Here is a tiny trained network, its code and every weight. The questions are about switching its units off for an input and a class, where a switched-off unit gives its printed mean instead of its output.

import numpy as np


def w(rows, s, z=0):
    codes = np.array(rows[::2]) - 128.0
    scale = np.full(codes.shape[1], s)
    scale[-1] = z or s
    return codes * scale


def f(y):
    return np.maximum(y, 0)


def log_softmax(a):
    a = a - a.max(-1, keepdims=True)
    return a - np.log(np.exp(a).sum(-1, keepdims=True))


def net(x, mask):
    res = np.array(x, float).reshape(1, 8) / 4 @ E
    y = f(res @ A[0][:, :-1].T + A[0][:, -1])
    res = res + np.where(mask, y, B[0][:, -1]) @ B[0][:, :-1]
    return log_softmax(res[-1] @ U[:, :-1].T + U[:, -1])


A, B = {}, {}
E = w([
[128,126,129,131,130,131,131,127],'x0',
[150,129,107,131,87,123,108,156],'x1',
[129,123,131,135,130,133,131,130],'x2',
[67,62,46,64,92,254,157,184],'x3',
[14,25,44,204,116,27,123,120],'x4',
[184,79,138,132,14,120,231,2],'x5',
[116,139,124,125,138,130,132,111],'x6',
[133,118,134,132,133,128,131,139],'x7',
],0.008)
A[0] = w([
[105,71,109,81,74,193,201,121,59],'N1',
[220,229,201,29,155,228,103,148,148],'N2',
[53,61,100,32,105,237,131,155,6],'N3',
[61,61,116,197,140,95,100,151,149],'N4',
[41,121,60,153,97,50,111,112,119],'N5',
[173,175,175,178,122,36,108,86,75],'N6',
[62,38,86,195,122,48,130,140,93],'N7',
[183,55,139,113,50,121,217,11,75],'N8',
[202,190,177,184,165,2,90,88,47],'N9',
[74,166,131,132,207,137,30,210,34],'N10',
[71,93,104,197,140,89,127,144,102],'N11',
[158,123,202,157,127,68,76,103,20],'N12',
[62,162,120,102,233,136,11,224,16],'N13',
],0.0074,0.0015)
B[0] = w([
[99,127,50,148,160,176,53,145,176],'N1',
[132,240,181,39,135,20,208,172,248],'N2',
[62,122,63,172,199,234,152,208,200],'N3',
[174,186,226,77,141,91,169,162,190],'N4',
[138,169,199,28,133,97,131,168,191],'N5',
[39,118,51,208,182,237,84,191,192],'N6',
[162,210,179,102,133,84,254,171,205],'N7',
[215,47,159,140,40,95,51,32,205],'N8',
[51,104,25,160,218,166,116,185,213],'N9',
[191,62,147,178,49,104,40,36,210],'N10',
[160,180,105,77,142,112,191,137,179],'N11',
[125,130,91,150,186,209,128,166,171],'N12',
[212,54,118,162,84,130,22,29,227],'N13',
],0.0067,0.013)
U = w([
[152,236,178,41,113,44,222,167,115],'0',
[197,46,124,164,72,104,69,29,250],'1',
[2,128,44,178,149,210,126,200,21],'2',
],0.0078,0.0016)

Each question gives the input, the list of numbers given to net, and the class t.
The units are the neurons (one row each of A and B). Each row of codes is followed by its name. A weight is (code - 128) times the scale printed after its matrix; where a second scale follows, it is the last column's (A, B and U).
mask holds one flag per neuron, in row order. A switched-off neuron (its flag False) gives its mean, the last column of its row in B, instead of its output. The means were averaged over made-up inputs and are rounded, as every weight is.
A unit's drop is (log p(t) with every unit on - log p(t) with that unit switched off) / (log p(t) with every unit on - log p(t) with every unit switched off).
The circuit of an input: a set's keep is (log p(t) with only the set's units on - log p(t) with every unit switched off) / (log p(t) with every unit on - log p(t) with every unit switched off). Starting from the 12 units with the biggest drops (on a tie, the unit counted first), units are removed one at a time, each time the one whose removal leaves the highest keep (on an exact tie, the one counted first), for as long as the keep stays at least 0.8.
circuit, biggest first: the units of the circuit, biggest drop first
unit that matters most: the unit with the biggest drop
top k neurons: the k neurons with the biggest drops, biggest first
drop when u is switched off: that unit's drop, to one decimal
input [3,-4,-1,-8,-4,-7,-1,7], class 2: unit that matters most => N9
input [-7,-1,1,-7,8,8,1,-4], class 0: top 3 neurons => N7; N5; N13
input [-8,3,4,7,-7,-8,7,0], class 1: top 3 neurons => N13; N10; N7
input [-1,-6,-1,2,5,-5,-4,-6], class 0: top 3 neurons => N7; N4; N8
input [-1,6,-3,-5,0,4,8,3], class 2: circuit, biggest first => N6; N9
input [-2,8,-7,-5,6,-5,-6,-4], class 0: top 3 neurons => N7; N4; N5
input [-3,8,-7,-7,-5,-6,-4,-3], class 2: top 4 neurons => N9; N6; N8; N12
input [5,1,6,-2,8,-8,-7,7], class 0: top 4 neurons => N7; N4; N5; N11
input [-3,-4,3,1,0,-1,1,-5], class 1: top 4 neurons => N2; N9; N6; N7
input [-4,-8,6,-1,6,5,-7,4], class 0: top 2 neurons => N7; N13
input [-8,-1,-4,-3,6,6,8,7], class 0: top 4 neurons => N7; N13; N10; N5
input [2,6,7,-8,8,-7,-2,6], class 0: top 3 neurons => N7; N4; N5
input [-6,-3,-7,3,4,-8,0,-3], class 1: drop when N13 is switched off => 0.2
input [5,-8,-4,5,6,4,5,2], class 0: circuit, biggest first => N7
input [6,-3,3,6,-2,-7,-1,7], class 1: drop when N13 is switched off => 0.6
input [-4,7,2,-4,6,-3,3,-3], class 0: drop when N7 is switched off => 0.1
